Look-ups in named tables: a row name and a column name give one cell, copied from the table.

Sif:
|  | Pila | Boler | Kod | Makodem | Kodovep | Tev | Veka |
|---|---|---|---|---|---|---|---|
| Zer | -0.4 | -0.2 | 0.2 | -0.3 | 0.3 | -0.5 | 0.5 |
| Bon | 0.3 | -0.3 | 0.7 | 0.0 | 0.2 | -0.1 | 0.3 |
| Gal | 0.3 | 0.0 | -0.3 | 0.1 | -0.5 | 0.3 | -0.7 |
| Rolalip | -0.4 | -0.2 | 0.2 | -0.3 | 0.3 | -0.5 | 0.5 |
| Noza | -0.4 | -0.2 | 0.2 | -0.3 | 0.3 | -0.5 | 0.5 |
| Vadu | 0.2 | 0.1 | -0.4 | 0.1 | -0.4 | 0.3 | -0.7 |
| Soloru | 0.3 | -0.3 | -0.1 | 0.3 | -0.3 | 0.2 | -0.5 |

What is the Kod of Gal in Sif?
-0.3
What is the Kod of Bon in Sif?
0.7
What is the Pila of Noza in Sif?
-0.4
What is the Tev of Rolalip in Sif?
-0.5
What is the Tev of Bon in Sif?
-0.1
What is the Veka of Zer in Sif?
0.5
What is the Kodovep of Bon in Sif?
0.2
What is the Tev of Soloru in Sif?
0.2
What is the Veka of Noza in Sif?
0.5
What is the Boler of Bon in Sif?
-0.3

Table Duku
,Lizofab,Tufar,Kun,Kib,Kile,Sugiz,Sumu,Sir
Febusa,185,65,118,59,70,120,34,160
Nat,25,70,174,46,97,104,184,93
Gafi,76,139,40,40,152,156,70,195
Dag,163,156,103,84,167,21,28,119
Vema,72,21,172,192,99,78,85,137
Gami,92,127,83,83,95,170,151,64

What is the Sir of Vema in Duku? 137
What is the Kun of Gafi in Duku? 40
What is the Sugiz of Gafi in Duku? 156
What is the Kib of Dag in Duku? 84
What is the Kile of Gami in Duku? 95
What is the Kile of Gafi in Duku? 152
What is the Sir of Dag in Duku? 119

Suk =
	Ginom	Zur	Des
Lil	212	94	34
Zakap	179	88	32
Rarade	47	179	42
Nupa	98	18	197
Les	171	73	185
Nasifiv	196	56	49
Nas	184	80	71
Dus	93	74	137
Feminet	47	186	168
Sadanoz	171	183	81
Zos	162	128	131
Mutuvet	87	43	171

Les, Des => 185
Nupa, Des => 197
Rarade, Zur => 179
Sadanoz, Des => 81
Sadanoz, Zur => 183
Nasifiv, Zur => 56
Lil, Ginom => 212
Mutuvet, Ginom => 87
Zos, Zur => 128
Dus, Ginom => 93
Feminet, Des => 168

Koveve:
fields: Ditu, Mezefo, Musisi, Ruka, Vefire, Bog, Buruv, Vezuvu
Rafuva: [-5.7, -5.7, 7.5, -5.8, -4.9, 7.9, 7.5, 7.3]
Batopun: [7.5, 7.4, -5.9, 7.6, 7.6, -5.8, -5.7, -5.8]
Kimat: [-5.8, -5.9, 7.6, -5.8, 7.2, -5.3, 7.5, 7.6]
Rodet: [-5.9, -5.9, 7.7, -5.8, -5.8, 7.6, 7.7, 7.6]
Varolu: [7.5, 7.4, -6.0, 7.4, -6.0, 7.6, -5.7, -6.0]
Nar: [-5.6, -5.8, 7.5, -6.0, 7.6, -6.0, 7.5, 7.7]
Tasiku: [-5.4, -5.6, 7.6, -5.9, 7.3, -5.6, 7.4, 7.7]
Ropari: [7.4, 7.5, -5.9, 7.6, -5.8, 7.6, -5.7, -5.8]
Vozigu: [-5.8, -4.7, 6.5, -5.1, -5.8, 7.6, 5.9, 5.7]

Buruv of Vozigu = 5.9
Musisi of Kimat = 7.6
Vezuvu of Vozigu = 5.7
Bog of Vozigu = 7.6
Ruka of Nar = -6.0
Buruv of Kimat = 7.5
Vezuvu of Batopun = -5.8
Ditu of Kimat = -5.8

Lobef
|  | Gove | Tar | Tulafi | Lotet | Vesorof |
|---|---|---|---|---|---|
| Fezus | 126 | 178 | 78 | 43 | 83 |
| Fomeze | 55 | 66 | 95 | 43 | 158 |
| Bet | 132 | 79 | 175 | 213 | 166 |
| Muke | 55 | 66 | 96 | 43 | 159 |
| Rir | 199 | 188 | 158 | 211 | 95 |
| Moze | 55 | 68 | 94 | 41 | 157 |
| Lomibo | 55 | 66 | 95 | 43 | 157 |
| Gok | 199 | 188 | 158 | 211 | 95 |

Vesorof of Bet is 166
Tar of Gok is 188
Tulafi of Fomeze is 95
Lotet of Bet is 213
Gove of Rir is 199
Tar of Fezus is 178
Lotet of Gok is 211
Gove of Gok is 199
Tar of Bet is 79
Vesorof of Gok is 95
Tar of Lomibo is 66
Tar of Moze is 68
Tulafi of Moze is 94
Gove of Moze is 55
Vesorof of Muke is 159

Table Masu
,Lenoba,Muda,Gipupe,Nub,Feg,Neb,Fuf,Godakuz,Lum
Firam,69,52,51,45,50,58,70,31,34
Vanibu,21,38,38,44,41,32,21,58,56
Vur,69,52,54,47,48,57,68,31,35
Kidomor,22,38,40,45,40,32,21,58,56
Maromil,22,38,39,45,40,32,21,58,56
Vir,22,38,38,44,41,32,21,58,56
Gifud,69,52,52,46,49,58,69,32,34
Ginumes,21,38,38,45,41,32,21,59,56
Kog,69,41,80,60,20,30,33,45,55
Dini,22,50,10,30,71,61,59,45,35
Regi,68,52,52,46,49,57,68,31,34

Neb of Maromil = 32
Godakuz of Ginumes = 59
Nub of Vir = 44
Neb of Vur = 57
Neb of Vanibu = 32
Muda of Gifud = 52
Lenoba of Firam = 69
Fuf of Gifud = 69
Fuf of Maromil = 21
Muda of Maromil = 38
Feg of Vur = 48
Muda of Vur = 52

Tur
|  | Gafaz | Tifur | Fimeza | Rotat | Zovora | Tidigil | Nen | Duvugur | Somo |
|---|---|---|---|---|---|---|---|---|---|
| Sonup | 76 | -49 | 63 | 77 | -32 | 60 | 60 | -35 | 67 |
| Binunez | -48 | 78 | -29 | -50 | 52 | -26 | -26 | 56 | -47 |
| Ruso | 60 | -30 | 80 | 59 | -51 | 79 | 78 | -53 | 47 |
| Moto | 76 | -51 | 58 | 78 | -27 | 55 | 55 | -30 | 73 |
| Kufumu | -32 | 56 | -52 | -31 | 82 | -54 | -54 | 80 | -18 |
| Nuv | 62 | -32 | 82 | 61 | -52 | 80 | 79 | -55 | 49 |
| Sapo | 61 | -31 | 81 | 60 | -52 | 80 | 79 | -54 | 48 |
| Nitis | -35 | 60 | -54 | -34 | 79 | -53 | -52 | 82 | -22 |

Nitis, Zovora => 79
Moto, Fimeza => 58
Nuv, Duvugur => -55
Nuv, Zovora => -52
Sonup, Fimeza => 63
Binunez, Duvugur => 56
Nitis, Gafaz => -35
Nuv, Somo => 49

Sufa:
	Nim	Lopop	Mif	Leki	Zud	Beg
Rup	160	205	197	115	140	129
Bomiduk	117	72	79	165	134	151
Rog	118	73	81	161	139	147
Pekis	146	163	197	97	200	91
Timotof	117	72	79	166	132	152
Piz	160	205	198	111	145	124
Dabubu	160	205	198	111	145	125
Pifemap	160	206	198	111	144	126
Navevi	118	73	80	160	140	147
Bonateb	117	72	79	166	132	151
Derarir	147	170	128	168	61	189
Radige	134	124	188	95	240	67

What is the Leki of Navevi in Sufa?
160
What is the Nim of Derarir in Sufa?
147
What is the Nim of Pifemap in Sufa?
160
What is the Mif of Derarir in Sufa?
128
What is the Mif of Radige in Sufa?
188
What is the Leki of Bonateb in Sufa?
166
What is the Zud of Rup in Sufa?
140
What is the Mif of Rog in Sufa?
81
What is the Nim of Bomiduk in Sufa?
117
What is the Lopop of Rup in Sufa?
205
What is the Lopop of Timotof in Sufa?
72
What is the Zud of Pekis in Sufa?
200
What is the Nim of Rup in Sufa?
160
What is the Beg of Dabubu in Sufa?
125
What is the Leki of Piz in Sufa?
111

Tatup:
            Zif  Marunaf     Lom     Zod
Musedi    0.921    0.315  -0.084   0.493
Dadusi    0.905    0.319  -0.086   0.481
Lilinur   0.906    0.346  -0.077   0.482
Sis      -0.775    0.889   0.715  -0.467
Fategi   -0.710    0.620   0.602  -0.336
Vuzaze    0.923    0.287  -0.094   0.495

What is the Zod of Dadusi in Tatup? 0.481
What is the Zod of Lilinur in Tatup? 0.482
What is the Marunaf of Sis in Tatup? 0.889
What is the Zif of Lilinur in Tatup? 0.906
What is the Zif of Sis in Tatup? -0.775
What is the Zif of Vuzaze in Tatup? 0.923
What is the Zod of Vuzaze in Tatup? 0.495
What is the Zif of Musedi in Tatup? 0.921
What is the Marunaf of Musedi in Tatup? 0.315
What is the Zif of Fategi in Tatup? -0.710
What is the Lom of Sis in Tatup? 0.715
What is the Marunaf of Dadusi in Tatup? 0.319
What is the Zod of Musedi in Tatup? 0.493
What is the Zod of Sis in Tatup? -0.467
What is the Lom of Musedi in Tatup? -0.084
What is the Lom of Dadusi in Tatup? -0.086
What is the Zod of Fategi in Tatup? -0.336
What is the Lom of Lilinur in Tatup? -0.077
What is the Marunaf of Fategi in Tatup? 0.620
What is the Zif of Dadusi in Tatup? 0.905

Dobiva:
columns: Banidif, Misuvi, Lis, Duf, Debuze, Medon, Tos, Bitu
Sig: [27, 47, 50, 36, 50, 55, 47, 37]
Saze: [32, 63, 64, 35, 61, 46, 45, 33]
Tes: [39, 47, 45, 36, 42, 40, 53, 61]
Mil: [52, 44, 44, 48, 50, 39, 53, 47]
Tepo: [83, 52, 46, 68, 44, 37, 50, 66]
Nedo: [64, 81, 71, 66, 16, 72, 66, 10]
Todipa: [67, 29, 29, 65, 32, 51, 53, 67]
Lemiko: [46, 50, 50, 47, 50, 48, 48, 47]
Noruval: [26, 45, 43, 20, 34, 30, 60, 77]
Tuk: [50, 49, 49, 50, 50, 50, 47, 46]

Tes, Tos: 53
Tes, Bitu: 61
Tepo, Duf: 68
Saze, Lis: 64
Tuk, Bitu: 46
Lemiko, Misuvi: 50
Tes, Misuvi: 47

Saz.tsv
	Luz	Deda	Vobupev	Padi	Mek	Keruran	Sagudim
Kep	161	29	223	223	226	30	29
Nesu	144	43	195	196	198	42	43
Fuz	37	110	106	106	109	103	109
Nidim	155	75	146	146	147	83	75
Koniniv	24	215	32	32	33	207	214
Punuga	78	105	112	112	113	97	104
Tetok	99	173	56	57	56	172	173
Kefi	90	70	153	153	156	68	69

What is the Luz of Nesu in Saz?
144
What is the Padi of Nidim in Saz?
146
What is the Luz of Nidim in Saz?
155
What is the Deda of Nesu in Saz?
43
What is the Padi of Punuga in Saz?
112
What is the Vobupev of Koniniv in Saz?
32
What is the Deda of Fuz in Saz?
110
What is the Mek of Punuga in Saz?
113
What is the Sagudim of Kefi in Saz?
69
What is the Padi of Kep in Saz?
223
What is the Deda of Nidim in Saz?
75
What is the Keruran of Nidim in Saz?
83
What is the Vobupev of Nesu in Saz?
195
What is the Sagudim of Nesu in Saz?
43
What is the Mek of Kefi in Saz?
156
What is the Keruran of Fuz in Saz?
103

